Each row is shifted at random along 8 fixed directions that mean nothing.
Known rows, with every step that occurs
zosa rageni tetez tivod bonopur nugo muza: [  91  -28   79  -15  -50  109  -95  104  -35   32 -165    2  106  -32
  -72   18 -104    2  152   65 -159  -28  118   82  -37   52    9   12
  -10   -7   86  -74  -75 -169   35  -61   57  160  247  -59   13 -158
   29   33   76  -56   50  -15   88   -2   51   42]
tivod zalub nugo zosa rageni tetez muza: [  47  113  238 -379  160   -2  151   59  206   50 -236  -82 -155  100
  149   25   59 -123   63 -129 -102 -109    1   46  133  125  -53   13
   73 -174  245  -98 -182  -88   42   -8   -4   -3  -43 -117  163 -242
  141  -77   74    2  -22   67  -11  -22  -53  116]
pupe muza zosa zalub bonopur: [ -83   65   39 -172  -46   45  -40  109   70   53 -200   10  -10  114
  -40   27   49 -232   67 -206   62  -67 -127  211   -5  215  -55 -110
   30 -131  224  143  -43  -57   -9  123  -15 -106  -93 -149  117  -84
  -23   38  140  -17  -79  109   43  116   41  -85]
zalub bonopur pupe rageni: [ -10 -120  -98  -49  -46   67  -57   85  -20 -114  -16   50  197  -30
   -8  -66   -7    2  -37   46  -43   50 -108 -130   13   16   56  -21
  -59    7   51  -39  -45   77   16  -11   71   49   43 -156  -14   70
  -20   22   17   78   -3  -20   58  133   69  -93]
zalub pupe muza zosa nugo bonopur: [ -47   79  -12 -132   18  -41  -41   22   87    1 -144  -22  -31  103
   17 -140  116  -38  359  -59  -97   91  -79   25  -30   77  -13  -58
  -64 -158  138  -29  -76  -86  -51   25   20   28  121 -264   51  -53
   49   67  229   41 -122  164   44   94   -2  -43]
zalub tivod bonopur nugo muza: [  36   13  -41 -132  -56  103  -47  -14   59  -47  -70   42   73  -10
   80   17  -49   -1   14   -9   30   71    6  -59  -24  190    9   17
  -52   29   28   41  -88   51   20    8   55  146  -33  -90  102   36
  -56   32  151  105  -74    2   -3   54  154   70]
zalub nugo muza zosa rageni buto tivod bonopur pupe tetez: [ 216   30   84 -149   62  138   81   29   40  -52 -164   28  139 -172
   35  112   64   25   86  128 -123    2   53  -61   29   86   41   30
   43   16   41   16 -260  -78   84  -97  -65  -54  306 -276   53  -15
   91   43  -82  -67   33  -88  108   48   50   96]
bonopur nugo muza zosa zalub pupe tetez tivod: [  40 -113   30 -205  111  223  289  -60   79 -118 -123  -74  109 -262
   79  -12  221  -48  102  142 -264   93  -42  -46  -75  -89  -15   81
  -63  -59 -212  -53 -137  -47  106  176 -106 -124  -24 -482   73  140
   29  157  -43   35   89   83  176  -45  129  237]
nugo muza zosa rageni buto tivod bonopur pupe: [ -86  -17   36 -222  -21  142 -138   88  208   15 -145    3   17  106
 -173   47   -5 -118  395 -281  -44  -81   51   28  -18  132   46 -244
   28  -88  170  -37   12   60   35  155   -2   23   71   -6  118  -18
  -90   56  231   -1  -96  -88  134  -77   97 -115]
tivod pupe tetez muza zosa rageni buto: [ -66 -122 -152  162   46  -35 -115  -29   12   52   37   -6   57   42
 -140    5  -16   35  349  -84   -6   32  -51   43  -72   53   19 -199
  -36 -157   80  -20  112  102  -85  125   98  116  150   -5  101 -150
 -149   84  143   73  -12   29  -14  -85  213 -166]
tetez muza pupe rageni buto tivod: [-156  -56   89  -44   55  -25   61  136  -10  -75  -80    2    1   36
   41 -245   84  -75  198 -129 -155    7  -39   85 -178 -141  115 -264
  -87 -229   80 -104  -10   10  -91   17  111  -45  -35 -143   56 -189
   29  174  241   54    3   59   16   24   75  -35]
muza zosa zalub nugo bonopur pupe rageni: [  66  -35  -60 -162  -39   39   42  -85   37  -37  -45  -58  110   19
   -5 -101   53  -86   38    6  -39   16 -171  -74  -16   39  -48  -24
  -29 -131   -1   32  -79   37  -13  143 -310   38   23 -318   54   19
  -28   14   73  -38   30  211   96   53    5  -49]
bonopur nugo muza zosa rageni: [  41   68  239 -307   29  169  -49   90  171   -8 -270   13    3   64
  -18   15   80 -207  238 -131  -62  -81   68   73   41  130   -8  -48
   59 -135  146   11  -94 -120   27  117    1  -52   60 -293  163  -94
  -42   43   71  -53  -34   44   65   24   -3  138]
tivod zalub bonopur pupe tetez zosa rageni buto: [  65   24   51  -41   16 -136   16  -80   57   92  109  -77  -82  152
   55  -26 -116   32   74  -54  142  -81   33 -141   35  263  -40 -126
   -7  -69  190   54   78   96  -73 -147  -11  253   31    6  187 -141
  -64  -21   66   11   22  110  -45  -46  106  -53]
tetez tivod zalub nugo zosa rageni buto pupe: [  52 -195 -107   69   13   66  117  120  -47  -37   12    0   77  -94
   27    9  106  -14  -71  208 -101    6 -110   17  -42   -9 -239   55
  -65   49  -66  -38  140   69   28 -150   73  -72   69    3   33  -71
   76  -28 -151  203   83   -5   15   20   97   -1]
muza pupe rageni buto tivod zalub bonopur nugo zosa: [  68 -226   26  -25   96 -131  115   72   53 -162   36   15 -138   13
   18  -28  160  103  200    6 -165    0  -38 -139  -32   90 -107 -308
  -97    9   32 -184   89  142  -51 -146  214   20    0   46   28 -166
 -102   80  -70   38   55    2   35  135    4 -121]
tetez muza zosa rageni buto pupe: [   1  -94   -3  -31  116   43   32  -21  -35    7  -59 -107   83  -51
   37  -96   72   46  196  -41 -117  -62   -1   65  -31  -27   97 -126
    7 -192 -111  -21  -20  -30  -72   25 -154   42  133 -249   18  -97
   28   79  190  -41   92  -38  154 -105   82    2]
muza pupe tetez tivod: [ -31 -162 -147   53   37 -101  359  -49  -17 -105  131 -159 -127  -81
  -69   36  119   32  139 -103  -26   47  -35  -85 -127   61  -17 -246
 -141    3  -19    0    1  255  -36   91  176   84 -331   30  117  103
 -118  272  149  163    7   66   78  -26  251  -71]
buto pupe tetez zosa rageni: [-142 -201   -9  -39   27   29   34   58  201  -10  -74  -70   31   72
  -95 -215  -24  -70  368   89 -174   74  -84  -27 -102 -124 -113 -197
  -67 -141  118 -169   31   -1   11  147   93   13  143 -189   57 -177
  -55   36   62  172 -106   34   62  -94   52  -50]
rageni muza zosa nugo bonopur: [  48  -32   -6 -205   73  -16  -10  -13   46   98  -40  -52  114   48
   30  -81   86  -23  218 -146  -28  -99   61  -69   33  126 -102 -205
   38 -147   20   29   61  111  -13  112 -309   31   83 -206   93  -51
 -109  -63  183 -109   11   75  213  -67   78 -100]
tivod zalub nugo zosa rageni: [  21   38   96 -316   45  210  106 -152  102  -42 -219 -251 -119   33
   70   37  -18 -145  -24 -200  101  136 -169  112   56  104   79  330
  -12  -93   56   87 -235  -81  -38  119 -217   34 -202 -114  266  135
  166  113  238   82  -65  152  -33  -81   68   54]
rageni nugo bonopur pupe muza zosa zalub tivod: [  19  111  -35 -218  -28   95   31  153  -23   51 -194 -119  226  101
  164  -87  134 -318  166   17  -44  -13  -68  217 -127  -31 -136  -25
  -12 -101   37  147  -56 -103   42  124 -222 -161   -9 -412   93    5
   34  -21  141  -13   32  232  169   48   77   31]
tivod pupe tetez zosa rageni: [  52  -76 -103   -2  170  -23  127  -66  110   13  -53 -120  -72  -65
  -28  104   64   86  253   43  -27   35  -32  -39   18   84   22 -101
  -12   -4   18  -84 -108   44   19  120  159  127   79 -135   98  -78
  -33   56    8   77   24  -16   59  -63  126   20]
zosa zalub pupe tetez tivod bonopur nugo muza: [  67  108  -45  -56  -21   79  248  -67    2    7   -6   54  135 -196
   73  -57   -6  -67  -33  202  -78  206  -47  -92 -171  -42  -37  109
 -177  -92   31   37  -91   51   66  117 -118  112  -17 -436   84  135
  120  179   22  125   25  208  100   73  195  267]
zalub nugo muza pupe rageni tetez: [  70  -32   44  -40  -47  138  -34   51  -17  -49 -169  134  162 -103
  -56  -10  -55  -68  -30  -65  -85  118  -67    9  -44   78   53   49
  -36  -71  140   28 -102    3  -33    5 -112  -76  151 -168  119   54
   32  139   62  -44  -80  -36   51  140   79  -89]
tivod bonopur zosa zalub pupe rageni tetez: [ 117    6   65 -185   28   36  199   66  156   33  -58  131   59   41
   92    0  -21 -179  112  171  -83  -68   98  -34  -52   23 -172 -115
  -31  -69  157   28 -126   67   21  134   44   15   -6 -191   63 -132
  -75   24  -59   40  -31  111   75   16   90  210]
pupe rageni muza zosa nugo bonopur zalub tivod: [  54 -163   50 -145  130   30 -121   99  104   25 -117   36   24   48
   27   59  123   -7  224 -148 -174 -173  -79   80   48  154 -101 -185
   89    5  -37  -99   32   21   40    4    9 -117  100  -92   10 -281
  -77  -33  -24 -120   63  -57  108   59  -31 -202]
pupe tetez tivod zalub bonopur nugo muza: [ -90 -176  -39  123  -60  -94  -57   71   60   94  121    0  -67  135
 -100  -24  -41  -10  191 -149   10 -127  -32  -40  -43  257 -159 -258
  -26  -14  179    2  169  110    8  -43  253   52  -45  221  181 -303
 -252   22   16    5  -41  131 -176  -48  187 -272]
pupe rageni muza zosa zalub tivod bonopur nugo: [  71   -5  102 -251   94  152   75  116  111    0 -182  207  142  -47
   24  117   56 -216   23   -3  -76 -120  -13   68   66    5 -150  -51
   56  -48   75   12  -80  113   90  156   -8  -81  -59 -326    8  -94
   18   73  -68   93    4 -119  278  118   43   81]
nugo bonopur zosa zalub: [ 106   56  103 -218  -83   73  120   95   32  -35 -177  -98   65   84
  135  -85  158 -256   10  204  -41    1  -47   44  -24  -13 -182  147
  -76    9   93   82 -243 -163   68   85  -65 -126 -123 -390   14  -33
   26  -33  -84   19   37  215   -4  138  -20   93]
rageni buto pupe tetez tivod bonopur zalub nugo: [ -66 -134   38 -110  -12   -3  263  -21   57 -131  116 -183 -126  -91
   18 -327   83  -22  132  120 -103  115    0 -160 -230 -201  -30 -201
 -104 -124  -31 -116   17   79   -1  -52   61  100  -28 -131   80  -33
   22   96  168  231  -23  150   25 -105   63  159]
nugo muza zosa zalub tivod pupe: [ -31   58   -1 -101    5   17 -118  113  175   81 -112  178  109   52
  -71   59   21 -110  207  -88 -122  -60  -16  -24   -7  178 -101 -218
  -30  -95  218  -61   89   90   96  131   -5  -27  124 -185   52 -151
  -76  -56   -8   -7  -70  -93  108   89   83  -90]
rageni muza pupe tetez zosa zalub bonopur nugo: [  82 -111   10   54   14  -67 -132   83  -77   63  -93  -61   25   57
   25   18  -47   70  152 -253  -38   17  -93   99  -43  362   34 -147
    2  -44  102   30  117  -27  -20  -31    2  -46   77   31  145 -167
  -99   37   86 -229   71  119   12   66  151 -222]
bonopur pupe rageni buto tivod zalub nugo muza zosa: [ -27  -12   20   -3  -40  -41 -240   97  108  -16   15  195   57   86
 -195   18  -66  -77  120  -88   83  -48  -86  -86   21  148   -1 -291
  -31  -80  249  -36  199  167  -65  -49  126  100  262  -39  126 -107
  -65   26   23   24  -62  -76   11  110   96 -125]
zalub pupe rageni tetez: [  53 -102  -56   53  126   33  126  -30   68   58   36  -19  -16  -64
   10   82   46  -17  269  -17 -197  -32    7  171 -182  -48  -34 -155
  -76    3  -59    2   -8   73  -79   28   55  -17   78  -66   78  -76
  -10  196  105   20  -89   91  135 -140  171  -59]
zalub tivod bonopur zosa rageni tetez pupe muza: [  53  -16  -95   34  -97   10 -107   27   36   68  -38   99   66  119
  -30  139 -132  -73  107  -21   68  -45   42  148  -70  242  -68  -73
  -30   -3  166  165   21   53  -63   63   88  125  -28   74  120  -83
 -135   82  191   35 -101   64  -18   -4  241  -83]
pupe rageni nugo muza: [  -3   25  137 -168   61  112 -236  159   57  -21 -279   57  -70   64
  -81  -19  -43 -121  135 -258   45  -15 -115   59  137  176   82  -52
   23   15  183 -114  -88  -74   77    1  154   47   93 -139   75 -196
   69   71   92 -100  -69 -197   98  237 -105 -141]
bonopur zosa rageni tetez: [  45   32  137 -263    2  143  -64   80  180   17 -283   50  -52  131
 -210  248  -26 -222   98  -94   84 -104    5  133  207  211  -84  128
   18  -15  322   12 -110  -38   70  246  127   94 -144 -115   60   -6
    0  100    5   55  -86 -120   84   77   41   38]
zalub tivod pupe muza: [-117  -54 -213  112    6    0  -64    7   56   31   47  127  155   -2
   -4   32   38  -33  131   53  -53   71  -47   83 -190   29  -99 -171
 -109  -58   31   64  147  159  -70   86   76   10   51  -55   95  -26
 -114   71  130  210 -114   30   -2  -16  271  -85]
rageni nugo muza pupe tetez tivod: [  -6   16   29 -176  135  -51   74  147   71   32 -126 -156 -151   41
   38  -35  111  -51  295 -319  -52  -58   34    8  -21  219   36 -310
    2  -38  102  -83    9   34   83   24  104   -6  -66  -43  177 -131
  -31   73  220 -137   -4  -10  116   29   61  -80]
muza zosa nugo bonopur zalub pupe: [  94  -61  -94 -211  -16   95  -38   42   92   43 -131   10  175  111
  -37  120  151 -130  221    1   -9  -79 -128   59  107  178 -272   55
   40  -56   49   41   52   78   11  146 -198  -52   31 -251    6   18
  -84 -113  -87   79   19   82  108   60    0  -91]
nugo muza pupe tetez tivod zalub bonopur zosa rageni: [ -96 -182   38  -32   41    4  -17  193  119  -82 -129   91   13   49
  -75  -13   72   30  346 -109 -311   -5  -27  -99    8  139  -43 -182
  -56  -25  172 -237   35   10  131    3  304 -127   28   15  -10 -206
  -93   78  -66   10   11 -177   14  140   60 -194]
pupe muza zosa zalub tivod: [-115  -17 -106 -108   -9   48   18  -76   73   47  -63  -34  -28   19
  -83   70   47 -118   46 -250  110  -13 -139  146  -51  229  -16 -154
  -16 -117   51  175   42   94  -74  199 -155    1 -161  -99  176   91
  -87  148  262    7  -79   97   87    7  173 -111]
zalub pupe rageni nugo zosa: [  18  -84  -54   20  114   78    4   15   37    2  -46   59  125   12
   53  -97   74  -49  384   98 -252   63  -53   80 -148 -147  -75  -58
 -118  -82  -38  -68    5   -2  -41   43  -22  -40  208 -253   18 -124
   21  153   60   35  -82   86  150    3   61  -65]

Rows
[  60  -59    6  -57  103  111   23    5  147   64  -75  -41   17  -66
 -112  231   92  -31  369  -97 -104 -109  103   92  -47  121  -24 -211
   14   26   21   26  -36   53   51   97   -9  -46  130  -86  104  -54
  -83  102   35  -47  -15 -134  182 -142  177 -102] | nugo muza zosa rageni buto tivod pupe tetez
[  31   51   51   14 -144   21 -140   67   15  -10  -84   62   95  133
   77  -57 -118  -83  198   24  -53   57   15   63 -147  166  -14  -49
  -84  -26  178   69  -82  -75   -5  -50  177   73   68  -57  109 -202
 -106   49  131   44 -102  131 -114   75  164  -20] | zalub tivod bonopur nugo muza pupe tetez
[ 117  -43  -96  -90    6   11   30   50  121   54  -10   53   29   42
    7  197   55  -69   98   -7  -61 -129  -71   50  -22  183 -152 -197
  -70   -4  112   20   52  145   38   94  -14   24  -18  -11   74  -71
  -81  -18   -7  -28   -4   83   94   81  130  -46] | nugo zosa zalub tivod bonopur pupe rageni buto
[ -43   -3  -26 -178  -37  136  -62  100  161  -28 -102  123  147   10
  -33   41  -10 -163   64  125   88  165  -51   43  -89   22 -166   15
  -80   17  135   17   19   93  -16  121   16   84   51 -135  127   25
   19   -9  -17  226  -86   87  -20  -30  130   66] | buto tivod bonopur zalub pupe rageni nugo
[  97  136   48 -141  -51 -135  205   87   31   86  -63  112    6  -48
  -69   88  -38 -202 -158   47   71  -71   99   42   18  113 -127 -184
  -12 -167  337  100   28  105  -21  153  -40  182 -116 -267  123   -9
  -10    8  122    8  -48  149  205   47  139  105] | rageni tetez pupe muza zosa zalub bonopur nugo
[  -6  -19    2  -39  -13  131 -215    9   17   51 -127   90  106   53
  -82  -33 -101 -149  129 -168   40   11 -124   96  -29  105    4  -48
  -40  -50   82   42   26   28   -3  115 -155   64   76 -204  116  -95
  -32  145  151  -94  -68  -26  138  113   52 -200] | pupe rageni nugo muza zosa zalub tivod
[  85   81   89 -212   12   52  -41  -35   16   94 -131 -155  118   48
  111  -36   56 -126  160  -94  -33  -25    1  137  -70  114  -19   21
   17 -123    9  134  -58  -79   -2  115 -327  -22   28 -322  138  -49
   14  -25  216 -124   24  199  130 -101  114  -20] | rageni muza zosa nugo bonopur zalub tivod
[ -56 -114    9  -72  147    3  190   81  148    8  -62  -26  142  -63
   16 -130   89 -102  322  185 -231   18   34  -19  -78 -206 -137 -229
  -44 -198   39 -111  -14   45   35  148    2  -46  151 -411   23 -153
    4   54   20  150  -13  -47  207 -113  114   94] | buto pupe tetez muza zosa rageni nugo
[  94   59  -50 -146  -34   18  -73  -38    4    4 -126  -73   72  107
 -135  105  -14  -89  154  -22  151  -21  -69  -63  224  198  -93  109
   12  -41  135   44  -57   28   44  111 -116  272  -18 -269   30   42
   12   18   78   72   43  -44  202   81   29  -78] | muza zosa rageni nugo bonopur pupe tetez tivod zalub
[  40  -73  116  -13   27   58  -73   33   85  -54  -98   91   64   72
 -125  -12   46  -55  308  286 -125    2   60  -31  -11  -51 -125    4
 -101  -39  167  -94  -36 -101   49   49  162   72  221 -216  -37 -219
  -46   97 -159   75   -6  -48   -5   53   38   52] | bonopur zosa rageni buto tivod pupe tetez
[  31   13  127   33 -127  -25 -307  122   -6  144 -151  102   65  200
 -132  -52 -171 -192  125 -143   55 -148  -60  207   29  136  -42 -123
   16 -122  311   50  -23  -92  -99   25   -9  106  169  -79   90 -337
  -82   -5  152 -172  -87  103   -5   92    0 -277] | pupe rageni tetez muza zosa nugo bonopur
[  48  -85   38 -163    6   64  -54   81   73   14  -86  127   59  153
   19   28   36  -93   18  -17   41  -57  -74  -55  138  198 -291   76
   54  -50  164   -8  117   89  -18 -107  -40  -55   49   13   76 -122
  -47  -92 -166  151   11  -33  -65  126  -25  -76] | tivod zalub nugo bonopur zosa rageni buto
[  33  -47 -124  -89   93 -170   53  227   81   37  -78   51 -215   98
  -19  182  118  -27  144 -305   46 -193  -64  142   45  382  -71 -428
  109  -56  173   13  169  153  -13   11  298  -72 -113  170  118 -234
  -97  -38  133  -37    6   11   31  114   79 -121] | tetez pupe muza zosa zalub tivod bonopur
[   2  -57  -51 -160  158   29  184   51  196  -57  -31  -28   68 -150
   77   30  245  -87  104  282  -84  119   19  -14 -157 -182 -175 -145
  -96   41  -65  -66  -54   96    4  123    4  -26   66 -300  110    0
   35  -15  -81  189   21  112   59 -128  130  125] | buto tivod pupe rageni nugo bonopur zalub
[  57  140   97 -207  -52    5  197   -9   47  -74 -104 -139  108  -18
  238 -126  218 -207   33  337 -138  107    2   28 -162 -138 -116  133
  -81  -65  -25   90 -259 -174    8   53 -123  -48  -86 -568   34    2
   83  -39   19  138   64  268   19   23   33  196] | nugo bonopur zalub tivod pupe muza zosa
[  -9  -11  -78  -80 -110   18 -106  106   73   33  -68  145  267  130
  -11   72   97 -159  119  134  -39  -17  -56   20   17   91 -286   57
    3  -84  142   46   66   66   -1  121  -48    9  -43 -267  -18  -52
 -111  -98  -94  211   55   67   -6  106   84  -97] | nugo bonopur zalub tivod pupe tetez muza zosa rageni
[  35  -14  -67 -153  166   -6    4   85  137  164  -54   40   56   58
    1   81   89  -64  358 -230  -80 -148   47    6   15  248 -160 -338
   45  -90   88  -24  169  157   74  116 -134  -33  104 -129  131 -145
 -137   -3   52 -143  -14  -34  217  -20   93 -126] | rageni nugo muza zosa zalub pupe tetez
[ -90 -193 -116  -91   84   34   79  -42  111  -99   28  -70  101 -115
   42    5  126   83    0  182  -74  144 -114  -95  -51    7 -106  -65
 -112   62  -99  -73   31   77    3   -1  -49    7   87 -105   76   44
   -1  -47  -74  132   21   39    2 -127  168  -59] | buto tivod zalub bonopur pupe muza zosa
